Small tables with named rows and columns. After each table, cells are looked up by row and column.

Kad:
,Tavebo,Deva,Nukobiv
Dopa,5.427,0.028,0.189
Supi,5.856,1.184,-0.026
Mudi,-6.511,6.841,-5.456
Mef,-7.055,6.191,-6.374

Mef, Deva => 6.191
Mef, Tavebo => -7.055
Mudi, Tavebo => -6.511
Mef, Nukobiv => -6.374
Mudi, Deva => 6.841
Supi, Deva => 1.184
Dopa, Nukobiv => 0.189
Supi, Tavebo => 5.856
Mudi, Nukobiv => -5.456
Dopa, Deva => 0.028
Supi, Nukobiv => -0.026
Dopa, Tavebo => 5.427

Table Bilivov
|  | Pepel | Nisu | Sezedep | Gatota |
|---|---|---|---|---|
| Rodinin | 244 | 65 | 18 | 34 |
| Nafekar | 51 | 135 | 72 | 25 |
| Sut | 215 | 49 | 184 | 65 |
| Pom | 96 | 126 | 37 | 143 |
| Furi | 194 | 94 | 204 | 160 |

Gatota of Rodinin is 34
Gatota of Furi is 160
Pepel of Furi is 194
Nisu of Nafekar is 135
Nisu of Pom is 126
Gatota of Pom is 143
Pepel of Rodinin is 244
Sezedep of Sut is 184
Sezedep of Pom is 37
Pepel of Sut is 215
Sezedep of Furi is 204
Pepel of Pom is 96
Gatota of Nafekar is 25
Gatota of Sut is 65
Pepel of Nafekar is 51
Sezedep of Rodinin is 18
Nisu of Rodinin is 65
Nisu of Furi is 94
Sezedep of Nafekar is 72

Volurig
fields: Zom, Beno, Fofibib
Tane: [-3.0, -0.4, 2.0]
Bup: [-3.1, 0.0, -0.8]
Ranezir: [-1.3, 0.8, 1.5]
Vem: [1.2, 4.5, 2.4]
Vebibem: [3.8, 5.4, 0.8]
Tokisig: [1.1, -7.5, 1.1]
Nuvofov: [4.6, -3.3, -0.4]
Sena: [3.9, 5.0, 1.2]
Dul: [7.0, 2.7, -0.2]
Paf: [2.0, 0.5, 0.3]
Tiz: [0.3, 1.3, -1.6]

What is the Zom of Sena in Volurig?
3.9
What is the Zom of Tiz in Volurig?
0.3
What is the Zom of Vem in Volurig?
1.2
What is the Beno of Tokisig in Volurig?
-7.5
What is the Fofibib of Vebibem in Volurig?
0.8
What is the Beno of Vebibem in Volurig?
5.4
What is the Beno of Bup in Volurig?
0.0
What is the Beno of Sena in Volurig?
5.0
What is the Beno of Tiz in Volurig?
1.3
Which row has the largest Beno? Vebibem

Tabevim =
         Zil  Zoromel  Gorar  Kur  Vebat  Dur  Sil  Fem  Kazo  Mil
Bepore   132      164     66  155    135   72   97   72    65   63
Tob      138      121    168   22    112  102   79  194   102  118
Mapap     39      122     59  131     30  137   94  189   126  152
Nuvipi   130      141    183  128     89   99   78  166   190  163
Ruko      64       59    103   55    160  219  149   91    94  100
Ginepug  136       20    150   37    128   89  146  106   156   85
Fegad     42       52     79  136    104  187  162   87   201  156

Vebat of Bepore: 135
Zil of Nuvipi: 130
Kur of Tob: 22
Gorar of Mapap: 59
Mil of Fegad: 156
Dur of Ginepug: 89
Kazo of Nuvipi: 190
Gorar of Tob: 168
Mil of Nuvipi: 163
Kazo of Tob: 102
Sil of Fegad: 162
Fem of Tob: 194
Vebat of Fegad: 104

Sig
cols = Ful, Faz
Diteso: [88, 63]
Razini: [241, 82]
Rodod: [181, 52]
Vul: [227, 114]
Fubekin: [26, 172]
Zetel: [235, 105]
Furopef: [16, 170]

What is the Ful of Vul in Sig? 227
What is the Faz of Zetel in Sig? 105
What is the Faz of Diteso in Sig? 63
What is the Ful of Fubekin in Sig? 26
What is the Faz of Furopef in Sig? 170
What is the Ful of Diteso in Sig? 88

Komivaz =
|  | Giforo | Tanuz | Zafarav | Bod | Zor |
|---|---|---|---|---|---|
| Bidavit | 78 | 68 | 159 | 129 | 35 |
| Kogu | 83 | 81 | 153 | 119 | 31 |
| Gebulo | 211 | 86 | 127 | 228 | 209 |

What is the Giforo of Bidavit in Komivaz?
78
What is the Bod of Bidavit in Komivaz?
129
What is the Zafarav of Gebulo in Komivaz?
127
What is the Bod of Kogu in Komivaz?
119
What is the Zor of Bidavit in Komivaz?
35
What is the Tanuz of Bidavit in Komivaz?
68
What is the Tanuz of Gebulo in Komivaz?
86
What is the Zor of Kogu in Komivaz?
31
What is the Bod of Gebulo in Komivaz?
228
What is the Zafarav of Kogu in Komivaz?
153
What is the Giforo of Gebulo in Komivaz?
211
Which row has the largest Zor? Gebulo

Table Gud
|  | Pez | Mol | Darem | Filubup | Toru | Fef | Gos |
|---|---|---|---|---|---|---|---|
| Gekomun | 41154 | 57008 | 43489 | 48733 | 48095 | 39764 | 47069 |
| Fod | 39934 | 54586 | 70474 | 47652 | 35159 | 46516 | 30689 |
| Kal | 50127 | 38842 | 55478 | 47652 | 35159 | 39764 | 28358 |
| Tos | 41154 | 57008 | 47406 | 47652 | 35159 | 94210 | 47069 |
| Pobin | 41154 | 57008 | 54356 | 49793 | 35159 | 53680 | 47069 |
| Vum | 32265 | 57008 | 57357 | 22765 | 40047 | 39764 | 60367 |
| Koriv | 41154 | 57008 | 67029 | 47652 | 63557 | 15076 | 47380 |
| Rom | 43754 | 57008 | 28295 | 47652 | 35159 | 39764 | 72270 |
| Veso | 41154 | 61169 | 51138 | 47652 | 35159 | 39764 | 57351 |
| Pogep | 41154 | 57008 | 27605 | 43913 | 35159 | 59218 | 47069 |
| Tanon | 23436 | 58956 | 41779 | 47652 | 35159 | 39764 | 47069 |
| Kufame | 44965 | 57008 | 80980 | 63859 | 35159 | 39764 | 35638 |

Gekomun, Gos: 47069
Fod, Fef: 46516
Rom, Toru: 35159
Vum, Fef: 39764
Rom, Mol: 57008
Kufame, Filubup: 63859
Tanon, Pez: 23436
Kufame, Toru: 35159
Pogep, Darem: 27605

